(in the rows, 128 means zero)
Each name stands for a flat space through zero: a line, a plane or more. A row that begins with a name and a colon came from that space; any other row is followed by the name of the space it lies nearest, among the names in its block.
q187q498: | 117 | 132 | 128 | 144 | 141 | 136 | 105 | 144 | 146 | 125 | 126 | 139 | 116 | 120 | 125 | 129 | 140 | 122 | 144 | 119 | 128 | 111 | 117 | 117 | 127 | 130 | 114 | 135 | 125 | 125 | 111 | 141 |
q651q423: | 120 | 140 | 138 | 136 | 129 | 109 | 106 | 155 |  99 | 109 | 123 | 140 | 111 | 124 | 152 | 139 | 124 | 114 | 128 | 132 | 110 |  93 | 128 | 127 | 147 | 141 | 118 | 125 | 120 | 100 | 114 | 137 |
q187q498: | 114 | 130 | 136 | 140 | 128 | 120 | 114 | 134 | 135 | 108 | 125 | 132 | 110 | 112 | 127 | 132 | 145 | 133 | 148 | 131 | 135 | 111 | 138 | 115 | 142 | 129 | 115 | 122 | 121 | 133 | 114 | 137 |
q478q347: | 102 | 168 | 135 | 133 |  88 | 110 | 123 |  71 | 157 | 130 | 132 | 110 | 161 | 125 | 118 | 118 | 115 | 179 | 125 |  79 | 118 | 147 | 135 | 141 |  91 | 100 | 105 | 109 |  86 | 145 | 118 | 142 |
q631q936: | 142 | 112 | 118 |  98 | 124 | 168 | 135 | 161 | 117 | 136 | 135 | 125 | 110 |  99 | 120 | 155 |  99 |  80 |  96 |  97 | 103 | 108 |  97 | 156 | 108 | 140 | 127 | 153 | 151 |  87 | 140 | 137 |
q398q317: | 140 | 122 | 136 |  79 |  93 | 144 | 151 | 132 | 111 | 127 | 159 |  89 |  85 |  79 | 124 | 141 | 115 | 145 | 122 | 112 | 143 | 152 | 130 | 127 | 129 | 132 | 111 | 135 | 114 | 133 | 136 | 104 |
q398q317: |  94 | 149 | 151 | 154 | 138 | 119 | 102 | 109 | 132 | 124 | 135 | 162 | 153 | 149 | 135 | 126 | 140 | 129 | 117 | 132 |  97 | 138 | 125 | 142 | 119 | 120 | 114 | 126 | 131 | 110 |  99 | 160 |
q398q317: | 116 | 130 | 149 |  96 |  99 | 107 | 139 | 136 | 104 |  95 | 126 |  97 | 100 |  78 | 130 | 150 |  97 | 130 | 117 | 106 | 117 | 112 | 135 | 126 | 122 | 135 | 108 | 114 | 119 | 101 | 132 | 129 |
q478q347: | 141 | 118 | 114 | 138 | 154 | 146 | 114 | 164 | 130 | 140 | 125 | 141 | 112 | 134 | 133 | 127 | 139 | 106 | 141 | 138 | 135 | 111 | 111 | 115 | 140 | 141 | 132 | 146 | 138 | 125 | 124 | 123 |
q651q423: | 121 | 129 | 146 | 139 | 185 | 128 | 106 | 164 | 103 | 150 | 130 | 160 | 138 | 167 | 154 | 119 | 121 |  97 | 111 | 160 |  98 | 145 |  91 | 114 | 121 | 149 | 130 | 147 | 158 |  82 | 111 | 128 |
q187q498: | 114 | 143 | 131 | 153 | 107 | 120 | 110 | 106 | 124 | 110 | 136 | 157 | 138 | 139 | 135 | 135 | 157 | 133 | 128 | 134 | 117 | 109 | 153 | 158 | 153 | 116 | 126 | 119 | 116 | 137 | 111 | 155 |
q631q936: | 100 | 114 | 144 | 124 | 163 | 128 | 140 | 116 | 175 | 132 |  99 | 111 | 157 | 116 |  93 | 120 |  96 | 122 | 121 | 104 | 118 | 154 | 100 | 103 |  60 | 123 | 120 | 123 | 160 | 107 | 135 | 140 |
q478q347: | 130 | 102 | 135 | 100 | 117 | 120 | 160 | 128 | 123 | 100 | 114 | 100 | 112 |  90 | 111 | 143 | 109 | 119 | 122 | 128 | 137 | 122 | 143 | 124 | 124 | 132 | 134 | 115 | 146 | 122 | 152 | 123 |
q478q347: | 124 | 160 | 111 | 143 | 104 | 138 | 107 | 109 | 158 | 147 | 135 | 126 | 142 | 132 | 123 | 120 | 130 | 154 | 137 |  83 | 126 | 122 | 119 | 139 | 110 | 111 | 111 | 131 |  89 | 148 | 115 | 137 |
q631q936: | 131 | 124 | 114 | 120 | 124 | 135 | 133 | 135 | 155 | 129 | 111 | 104 | 123 | 103 | 109 | 130 | 110 | 128 | 138 |  94 | 137 | 111 | 117 | 116 | 104 | 126 | 122 | 128 | 122 | 131 | 139 | 126 |
q873q513: | 142 | 133 | 123 | 122 | 125 | 115 | 137 | 126 | 106 | 138 | 125 | 122 | 140 | 148 | 142 | 122 | 115 | 132 | 119 | 137 | 126 | 134 | 130 | 130 | 132 | 131 | 141 | 124 | 123 | 126 | 139 | 112 |
q187q498: | 106 | 126 | 129 | 175 | 178 | 156 |  99 | 117 | 176 | 150 | 131 | 180 | 161 | 170 | 113 | 110 | 170 | 116 | 139 | 146 | 122 | 149 | 110 | 127 | 115 | 118 | 129 | 145 | 156 | 137 | 101 | 158 |
q873q513: | 177 | 127 |  75 | 106 |  90 | 138 | 155 | 135 | 117 | 144 | 103 | 100 | 144 | 128 | 125 | 140 |  82 | 106 | 106 |  82 | 124 |  80 | 123 | 165 | 117 | 126 | 159 | 129 | 113 | 126 | 175 | 113 |
q478q347: | 154 | 106 | 106 | 132 | 164 | 142 | 121 | 184 | 130 | 138 | 110 | 126 |  98 | 126 | 132 | 125 | 131 | 101 | 155 | 142 | 152 |  99 | 108 |  93 | 144 | 150 | 139 | 145 | 140 | 128 | 137 | 106 |
q478q347: | 121 | 143 | 142 | 112 |  88 |  94 | 154 |  79 | 110 | 114 | 131 | 105 | 152 | 129 | 131 | 126 | 110 | 163 | 109 | 125 | 123 | 152 | 159 | 145 | 123 | 113 | 131 |  99 | 110 | 138 | 141 | 122 |
q873q513: | 101 | 117 | 160 | 125 | 145 | 137 | 118 | 136 | 141 | 111 | 147 | 131 |  94 |  97 | 118 | 131 | 153 | 135 | 145 | 144 | 138 | 151 | 127 | 102 | 132 | 133 | 101 | 133 | 141 | 128 | 103 | 135 |
q187q498: | 122 | 124 | 132 | 131 | 152 | 129 | 119 | 148 | 145 | 132 | 120 | 120 | 114 | 118 | 123 | 121 | 126 | 130 | 147 | 125 | 139 | 129 | 112 |  94 | 117 | 135 | 117 | 133 | 130 | 127 | 122 | 121 |
q631q936: | 142 | 121 | 114 | 133 | 155 | 133 | 131 | 141 | 129 | 151 | 114 | 133 | 147 | 156 | 131 | 117 | 115 | 111 | 122 | 135 | 125 | 131 | 108 | 122 | 115 | 134 | 146 | 137 | 143 | 119 | 140 | 118 |
q631q936: | 133 | 144 | 124 | 109 |  90 | 137 | 124 | 127 | 130 | 129 | 151 | 102 |  95 |  93 | 128 | 133 | 129 | 158 | 142 |  98 | 144 | 128 | 131 | 125 | 134 | 124 | 104 | 131 |  89 | 148 | 121 | 116 |
q651q423: | 154 | 127 | 117 | 120 | 142 | 138 | 131 | 143 | 119 | 161 | 144 | 118 | 115 | 147 | 141 | 108 | 136 | 145 | 143 | 148 | 155 | 158 | 118 | 102 | 142 | 136 | 135 | 142 | 117 | 151 | 131 |  89 |
q651q423: | 135 | 121 | 133 | 112 | 128 | 133 | 132 | 144 | 114 | 128 | 139 | 119 | 103 | 114 | 133 | 131 | 128 | 128 | 131 | 137 | 136 | 135 | 126 | 118 | 138 | 137 | 123 | 134 | 129 | 126 | 128 | 114 |
q187q498: | 139 | 104 | 122 | 110 | 139 | 154 | 145 | 140 | 133 | 136 | 130 | 122 | 122 | 116 | 113 | 135 | 119 | 105 | 116 | 126 | 129 | 137 | 114 | 132 | 115 | 133 | 136 | 141 | 154 | 118 | 142 | 125 |
q631q936: | 109 | 129 | 141 | 110 |  97 | 135 | 130 | 120 | 145 | 103 | 136 | 106 | 102 |  72 | 107 | 147 | 122 | 138 | 130 |  92 | 128 | 120 | 134 | 132 | 114 | 121 | 100 | 123 | 117 | 126 | 122 | 143 |
q873q513: | 111 | 122 | 147 | 123 | 130 | 129 | 131 | 116 | 148 | 118 | 139 | 117 | 111 | 104 | 113 | 124 | 144 | 151 | 145 | 134 | 147 | 155 | 136 | 106 | 125 | 123 | 111 | 124 | 128 | 146 | 118 | 126 |
q651q423: | 117 | 108 | 144 | 124 | 139 | 105 | 136 | 142 | 131 |  93 | 110 | 109 |  97 |  95 | 120 | 132 | 134 | 134 | 156 | 148 | 153 | 117 | 146 |  87 | 142 | 137 | 121 | 111 | 136 | 135 | 130 | 120 |
q398q317: | 109 | 139 | 154 | 127 | 112 |  90 | 138 |  94 | 109 | 106 | 129 | 123 | 143 | 133 | 137 | 125 | 126 | 154 | 119 | 144 | 121 | 148 | 155 | 131 | 133 | 120 | 125 | 102 | 120 | 129 | 125 | 130 |
q651q423: | 153 | 131 |  95 | 128 | 109 | 150 | 149 |  86 | 165 | 165 | 136 | 111 | 157 | 150 | 108 | 105 | 138 | 163 | 137 | 113 | 159 | 162 | 134 | 136 | 115 | 105 | 145 | 130 | 109 | 185 | 146 | 108 |
q631q936: | 139 | 137 | 119 | 138 | 141 | 119 | 126 | 126 | 131 | 150 | 125 | 125 | 141 | 157 | 137 | 107 | 130 | 146 | 141 | 139 | 142 | 144 | 124 | 109 | 129 | 127 | 136 | 127 | 116 | 146 | 129 | 108 |
q398q317: | 146 | 133 | 118 | 106 | 118 | 133 | 147 | 116 | 131 | 156 | 137 |  97 | 134 | 132 | 126 | 113 | 110 | 154 | 126 | 115 | 144 | 163 | 119 | 118 | 110 | 124 | 131 | 131 | 112 | 146 | 143 |  97 |
q873q513: | 142 | 162 |  85 | 160 |  95 |  92 | 121 |  98 | 154 | 132 |  83 | 111 | 173 | 155 | 128 | 112 | 110 | 159 | 149 |  84 | 137 |  77 | 144 | 133 | 118 | 107 | 142 | 100 |  75 | 163 | 146 | 127 |
q651q423: | 132 | 110 | 126 | 111 | 135 | 159 | 154 | 104 | 153 | 152 | 141 | 120 | 145 | 129 | 102 | 121 | 126 | 129 | 113 | 125 | 134 | 177 | 117 | 136 |  98 | 118 | 136 | 139 | 152 | 139 | 141 | 123 |
q398q317: | 109 | 154 | 138 | 135 | 134 | 117 | 114 | 116 | 137 | 143 | 124 | 128 | 158 | 144 | 132 | 118 | 104 | 138 | 114 | 101 | 101 | 142 | 105 | 128 |  90 | 122 | 114 | 126 | 118 | 107 | 117 | 138 |
q187q498: | 130 | 131 | 134 | 125 | 122 | 107 | 142 | 106 | 116 | 128 | 128 | 121 | 144 | 145 | 135 | 118 | 126 | 147 | 124 | 146 | 133 | 150 | 144 | 126 | 133 | 123 | 138 | 114 | 124 | 139 | 136 | 116 |
q187q498: | 126 | 176 | 124 | 139 | 108 |  92 |  95 | 142 | 113 | 131 | 120 | 112 | 122 | 132 | 160 | 119 | 108 | 160 | 146 |  95 | 122 |  96 | 120 | 109 | 130 | 131 | 104 | 117 |  68 | 124 | 112 | 117 |
q478q347: | 129 | 140 | 132 | 132 | 117 | 123 | 126 | 111 | 107 | 134 | 144 | 144 | 142 | 152 | 143 | 125 | 137 | 134 | 114 | 143 | 117 | 142 | 138 | 150 | 142 | 123 | 134 | 127 | 123 | 129 | 123 | 130 |
q873q513: | 118 |  92 | 155 |  94 | 133 | 166 | 163 | 102 | 143 | 130 | 168 | 121 | 113 | 100 |  96 | 132 | 148 | 133 | 114 | 152 | 143 | 204 | 133 | 132 | 117 | 122 | 124 | 141 | 169 | 141 | 129 | 125 |
q651q423: | 138 | 143 | 115 | 159 | 144 |  88 | 108 | 145 | 125 | 126 | 103 | 125 | 122 | 155 | 152 | 105 | 144 | 154 | 174 | 152 | 159 | 102 | 142 |  82 | 161 | 135 | 133 | 112 |  96 | 158 | 123 | 103 |
q873q513: | 136 | 138 | 128 | 125 | 127 | 106 | 125 | 142 | 106 | 128 | 121 | 118 | 122 | 135 | 147 | 123 | 115 | 136 | 133 | 133 | 130 | 119 | 128 | 113 | 138 | 136 | 129 | 121 | 113 | 123 | 131 | 111 |
q631q936: | 139 | 123 | 120 | 152 | 137 | 114 | 124 | 132 | 102 | 120 | 120 | 159 | 139 | 165 | 148 | 127 | 150 | 112 | 128 | 170 | 126 | 107 | 149 | 142 | 169 | 132 | 154 | 122 | 138 | 131 | 130 | 131 |
q398q317: | 109 | 140 | 143 | 134 | 128 | 124 | 116 | 119 | 127 | 124 | 135 | 139 | 135 | 130 | 131 | 130 | 129 | 130 | 120 | 124 | 110 | 135 | 125 | 136 | 120 | 125 | 116 | 127 | 127 | 115 | 113 | 143 |
q478q347: | 107 | 117 | 142 | 120 | 139 | 122 | 134 | 129 | 157 | 111 | 109 | 106 | 121 |  93 | 103 | 132 | 112 | 129 | 137 | 108 | 132 | 127 | 120 | 102 |  97 | 128 | 112 | 119 | 139 | 119 | 130 | 136 |
q873q513: | 149 | 155 | 112 | 138 | 127 |  87 | 112 | 158 |  83 | 133 | 103 | 125 | 135 | 160 | 171 | 122 |  99 | 125 | 129 | 128 | 115 |  84 | 123 | 119 | 146 | 143 | 139 | 118 |  98 | 108 | 135 | 108 |
q398q317: | 136 | 139 | 117 | 137 | 138 | 121 | 133 | 109 | 140 | 157 | 121 | 123 | 163 | 164 | 129 | 104 | 120 | 147 | 128 | 128 | 134 | 154 | 120 | 120 | 110 | 120 | 140 | 126 | 120 | 144 | 136 | 113 |
| 145 | 126 | 114 | 102 | 123 | 168 | 129 | 152 | 138 | 156 | 148 | 108 | 102 | 102 | 119 | 132 | 114 | 123 | 126 |  95 | 134 | 137 |  96 | 126 | 109 | 133 | 115 | 155 | 121 | 125 | 131 | 114 | : q398q317
| 158 | 116 |  92 | 108 | 102 | 155 | 149 | 133 | 131 | 138 | 117 | 113 | 134 | 114 | 113 | 144 | 102 | 102 | 108 |  91 | 124 |  97 | 121 | 163 | 115 | 125 | 147 | 137 | 131 | 124 | 160 | 128 | : q873q513
| 145 | 128 | 117 | 148 | 158 | 118 | 126 | 133 | 112 | 151 | 119 | 150 | 154 | 184 | 148 | 108 | 136 | 121 | 128 | 165 | 129 | 137 | 125 | 122 | 143 | 133 | 155 | 131 | 138 | 132 | 133 | 113 | : q631q936
| 112 | 132 | 151 | 109 | 112 |  79 | 158 |  93 | 125 | 106 | 108 |  86 | 144 | 115 | 121 | 120 |  97 | 165 | 125 | 125 | 135 | 153 | 150 | 106 | 106 | 120 | 125 |  92 | 119 | 132 | 144 | 114 | : q478q347
| 111 |  99 | 162 | 109 | 179 | 145 | 136 | 153 | 117 | 132 | 137 | 140 | 121 | 122 | 123 | 134 | 117 |  91 | 102 | 156 | 106 | 168 |  98 | 115 | 104 | 146 | 124 | 146 | 186 |  80 | 122 | 133 | : q651q423
| 111 | 125 | 126 | 151 | 144 | 124 | 132 |  97 | 165 | 128 | 104 | 140 | 172 | 148 | 106 | 118 | 129 | 126 | 125 | 123 | 121 | 134 | 129 | 133 |  99 | 113 | 138 | 117 | 145 | 133 | 132 | 149 | : q651q423
| 131 | 124 | 125 | 120 | 124 | 120 | 138 | 130 | 135 | 122 | 115 | 107 | 123 | 113 | 121 | 127 | 116 | 135 | 136 | 118 | 139 | 122 | 130 | 114 | 120 | 128 | 127 | 120 | 123 | 133 | 139 | 119 | : q478q347
|  90 | 128 | 160 | 142 | 166 | 104 | 133 |  93 | 163 | 129 | 112 | 126 | 167 | 146 | 110 | 103 | 124 | 151 | 131 | 141 | 126 | 180 | 123 |  95 |  85 | 118 | 121 | 111 | 149 | 128 | 120 | 135 | : q631q936
| 143 | 125 | 114 | 128 | 133 | 127 | 128 | 145 | 130 | 134 | 118 | 117 | 119 | 128 | 131 | 123 | 124 | 128 | 142 | 126 | 142 | 115 | 124 | 112 | 133 | 133 | 133 | 130 | 121 | 136 | 136 | 113 | : q478q347
| 119 | 130 | 128 | 150 | 144 | 141 | 112 | 125 | 130 | 134 | 130 | 166 | 151 | 155 | 130 | 130 | 141 | 104 | 113 | 136 | 104 | 123 | 120 | 153 | 127 | 126 | 135 | 138 | 147 | 112 | 117 | 154 | : q873q513
| 153 | 113 | 115 | 126 | 165 | 150 | 131 | 159 |  98 | 160 | 127 | 156 | 148 | 171 | 145 | 128 | 114 |  77 |  94 | 152 | 102 | 132 |  98 | 148 | 126 | 145 | 158 | 153 | 166 |  91 | 140 | 123 | : q631q936
| 153 | 114 | 115 |  91 |  88 | 177 | 128 | 174 |  78 | 115 | 160 | 141 |  78 |  83 | 138 | 180 | 119 |  66 |  88 | 106 |  96 |  77 | 119 | 193 | 157 | 145 | 126 | 159 | 140 |  83 | 133 | 146 | : q631q936
| 167 | 129 |  94 | 141 | 151 | 131 | 126 | 152 | 113 | 165 | 116 | 137 | 144 | 178 | 149 | 109 | 125 | 116 | 133 | 147 | 138 | 119 | 114 | 122 | 143 | 137 | 159 | 140 | 125 | 137 | 144 | 100 | : q631q936
| 128 | 127 | 127 | 125 | 125 | 129 | 127 | 133 | 133 | 124 | 126 | 122 | 119 | 116 | 124 | 131 | 127 | 129 | 134 | 121 | 132 | 121 | 128 | 123 | 127 | 129 | 123 | 128 | 125 | 130 | 128 | 128 | : q873q513
| 133 | 127 | 123 | 123 | 117 | 134 | 128 | 135 | 125 | 123 | 130 | 125 | 117 | 115 | 127 | 136 | 127 | 122 | 127 | 119 | 128 | 114 | 129 | 136 | 133 | 129 | 126 | 131 | 124 | 126 | 130 | 130 | : q631q936
| 129 | 144 | 127 | 136 | 123 | 100 | 126 | 119 | 124 | 128 | 117 | 117 | 137 | 142 | 139 | 115 | 123 | 153 | 141 | 130 | 137 | 127 | 137 | 112 | 132 | 125 | 129 | 113 | 105 | 142 | 129 | 115 | : q873q513
| 111 | 130 | 139 | 155 | 157 | 141 | 102 | 137 | 121 | 131 | 136 | 179 | 144 | 157 | 139 | 132 | 148 |  95 | 112 | 149 |  96 | 125 | 115 | 149 | 134 | 132 | 129 | 142 | 154 |  99 | 105 | 159 | : q873q513
| 128 | 140 | 121 | 153 | 133 |  97 | 112 | 135 | 128 | 117 | 106 | 129 | 128 | 142 | 142 | 118 | 137 | 142 | 156 | 137 | 142 |  99 | 141 | 105 | 148 | 130 | 130 | 113 | 106 | 143 | 124 | 122 | : q651q423
| 130 | 110 | 122 | 121 | 143 | 159 | 124 | 155 | 145 | 131 | 128 | 129 | 108 | 104 | 113 | 139 | 126 | 100 | 129 | 114 | 128 | 116 | 106 | 125 | 116 | 136 | 122 | 147 | 147 | 115 | 128 | 135 | : q187q498
| 123 | 106 | 135 | 127 | 139 | 107 | 145 | 127 | 150 | 103 | 106 | 102 | 108 | 103 | 110 | 121 | 139 | 147 | 164 | 147 | 169 | 130 | 150 |  82 | 136 | 129 | 128 | 109 | 133 | 157 | 138 | 112 | : q651q423
|  94 | 141 | 154 | 153 | 132 |  90 | 113 | 111 | 118 |  96 | 111 | 151 | 151 | 141 | 138 | 132 | 130 | 126 | 120 | 141 | 101 | 112 | 145 | 135 | 131 | 124 | 123 | 105 | 133 | 106 | 113 | 158 | : q398q317
| 145 | 139 | 127 | 121 | 145 | 140 | 124 | 137 | 103 | 170 | 154 | 137 | 136 | 167 | 153 | 111 | 126 | 133 | 113 | 147 | 122 | 170 | 105 | 127 | 129 | 135 | 134 | 148 | 126 | 123 | 123 | 103 | : q631q936
| 136 | 114 | 114 | 119 | 139 | 145 | 136 | 146 | 143 | 134 | 109 | 118 | 131 | 114 | 112 | 136 | 103 | 100 | 119 | 103 | 121 | 109 | 106 | 129 | 101 | 133 | 134 | 137 | 146 | 109 | 144 | 132 | : q631q936
| 105 | 127 | 153 | 114 | 123 | 140 | 120 | 140 | 103 | 109 | 139 | 149 | 124 | 106 | 131 | 160 | 109 |  86 |  85 | 113 |  76 | 114 | 113 | 168 | 114 | 135 | 114 | 138 | 154 |  67 | 116 | 165 | : q651q423
| 135 | 135 | 119 | 127 | 137 | 128 | 129 | 128 | 145 | 150 | 122 | 110 | 136 | 136 | 125 | 111 | 117 | 146 | 139 | 115 | 141 | 143 | 113 | 105 | 109 | 126 | 126 | 130 | 116 | 141 | 132 | 110 | : q631q936
| 131 | 121 | 134 | 119 | 128 | 132 | 148 | 102 | 126 | 139 | 140 | 127 | 146 | 144 | 123 | 120 | 131 | 138 | 114 | 145 | 131 | 168 | 135 | 137 | 123 | 121 | 140 | 127 | 140 | 138 | 136 | 120 | : q873q513
| 118 | 126 | 136 | 149 | 133 | 101 | 128 | 112 | 120 | 106 | 114 | 145 | 144 | 148 | 134 | 125 | 144 | 129 | 133 | 158 | 128 | 119 | 155 | 130 | 149 | 125 | 141 | 109 | 135 | 134 | 127 | 138 | : q398q317
| 114 | 111 | 145 | 101 | 107 | 140 | 145 | 123 | 127 | 100 | 136 | 116 | 107 |  79 | 108 | 154 | 119 | 114 | 111 | 113 | 118 | 125 | 136 | 146 | 119 | 127 | 116 | 126 | 145 | 111 | 132 | 145 | : q651q423
| 110 | 106 | 155 | 116 | 149 | 121 | 133 | 148 | 120 | 102 | 122 | 125 | 104 |  99 | 123 | 140 | 124 | 110 | 127 | 146 | 124 | 129 | 127 | 108 | 127 | 142 | 119 | 125 | 157 | 102 | 125 | 133 | : q651q423
